Below is a small trained network, with its code and all its weights. Each question gives an input and a class and asks what happens when units are switched off, that is, made to give their printed mean instead of their output.

import numpy as np


def w(rows, s, z=0):
    codes = np.array(rows[::2]) - 128.0
    scale = np.full(codes.shape[1], s)
    scale[-1] = z or s
    return codes * scale


def f(y):
    return y / 2 * (1 + np.tanh(0.7978845608 * (y + 0.044715 * y**3)))


def log_softmax(a):
    a = a - a.max(-1, keepdims=True)
    return a - np.log(np.exp(a).sum(-1, keepdims=True))


def net(x, mask):
    res = np.array(x, float).reshape(1, 2) / 4 @ E
    y = f(res @ A[0][:, :-1].T + A[0][:, -1])
    res = res + np.where(mask, y, B[0][:, -1]) @ B[0][:, :-1]
    return log_softmax(res[-1] @ U[:, :-1].T + U[:, -1])


A, B = {}, {}
E = w([
[5,100,189,147,17,173,26,76],'x0',
[199,76,205,51,86,130,2,208],'x1',
],0.0052)
A[0] = w([
[24,117,139,148,90,136,80,94,95],'neuron 1',
[146,118,144,100,114,122,92,166,105],'neuron 2',
[11,118,140,137,80,131,68,114,112],'neuron 3',
[33,151,111,161,138,134,213,80,112],'neuron 4',
[121,126,113,143,119,132,148,100,81],'neuron 5',
[251,125,115,126,168,123,198,154,92],'neuron 6',
[53,150,105,152,128,127,204,96,94],'neuron 7',
[105,125,139,125,128,113,124,139,97],'neuron 8',
[208,133,141,82,91,136,17,160,95],'neuron 9',
[112,126,116,127,120,120,132,129,254],'neuron 10',
],0.012,0.0083)
B[0] = w([
[129,159,86,97,161,99,179,149,208],'neuron 1',
[111,110,123,144,160,116,136,151,165],'neuron 2',
[157,172,88,93,152,129,170,132,232],'neuron 3',
[122,72,135,152,162,118,106,194,219],'neuron 4',
[124,103,99,122,113,101,135,136,119],'neuron 5',
[117,187,88,86,179,122,172,168,240],'neuron 6',
[118,73,120,128,137,93,122,186,190],'neuron 7',
[110,118,101,122,115,117,138,133,116],'neuron 8',
[102,70,128,166,181,106,121,214,241],'neuron 9',
[111,226,253,167,164,204,56,124,255],'neuron 10',
],0.025,0.0069)
U = w([
[145,222,65,70,141,122,187,132,115],'0',
[108,4,150,179,139,106,91,176,106],'1',
[136,185,206,155,98,214,64,68,252],'2',
[139,106,114,123,96,129,128,96,73],'3',
],0.012,0.0038)

Each question gives the input, the list of numbers given to net, and the class t.
The units are the neurons (one row each of A and B). Each row of codes is followed by its name. A weight is (code - 128) times the scale printed after its matrix; where a second scale follows, it is the last column's (A, B and U).
mask holds one flag per neuron, in row order. A switched-off neuron (its flag False) gives its mean, the last column of its row in B, instead of its output. The means were averaged over made-up inputs and are rounded, as every weight is.
A unit's drop is (log p(t) with every unit on - log p(t) with that unit switched off) / (log p(t) with every unit on - log p(t) with every unit switched off).
The circuit of an input: a set's keep is (log p(t) with only the set's units on - log p(t) with every unit switched off) / (log p(t) with every unit on - log p(t) with every unit switched off). Starting from all 10 units, units are removed one at a time, each time the one whose removal leaves the highest keep (on an exact tie, the one counted first), for as long as the keep stays at least 0.8.
units of the circuit, in order: the units of the circuit, biggest drop first
most important unit: the unit with the biggest drop
k most important neurons: the k neurons with the biggest drops, biggest first
drop of u: that unit's drop, to one decimal
input [-1,-5], class 1: most important unit : neuron 4
input [2,-3], class 2: units of the circuit, in order : (neuron 9; neuron 6)
input [4,4], class 0: 3 most important neurons : (neuron 3; neuron 4; neuron 1)
input [-2,-4], class 1: 2 most important neurons : (neuron 4; neuron 7)
input [5,-6], class 1: 3 most important neurons : (neuron 4; neuron 7; neuron 6)
input [8,8], class 0: 2 most important neurons : (neuron 3; neuron 1)
input [-6,-7], class 1: 4 most important neurons : (neuron 4; neuron 7; neuron 3; neuron 1)
input [-3,4], class 1: 2 most important neurons : (neuron 3; neuron 9)
input [3,-4], class 1: 2 most important neurons : (neuron 4; neuron 6)
input [3,2], class 2: 2 most important neurons : (neuron 6; neuron 7)
input [7,6], class 0: 2 most important neurons : (neuron 3; neuron 1)
input [6,0], class 0: 2 most important neurons : (neuron 1; neuron 3)
input [-6,8], class 1: 2 most important neurons : (neuron 9; neuron 3)
input [0,-3], class 2: most important neuron : (neuron 9)
input [-1,3], class 2: 2 most important neurons : (neuron 4; neuron 7)
input [2,1], class 2: drop of neuron 6 : 0.1
input [-4,-6], class 1: drop of neuron 4 : 0.4
input [-3,2], class 2: drop of neuron 3 : 0.3
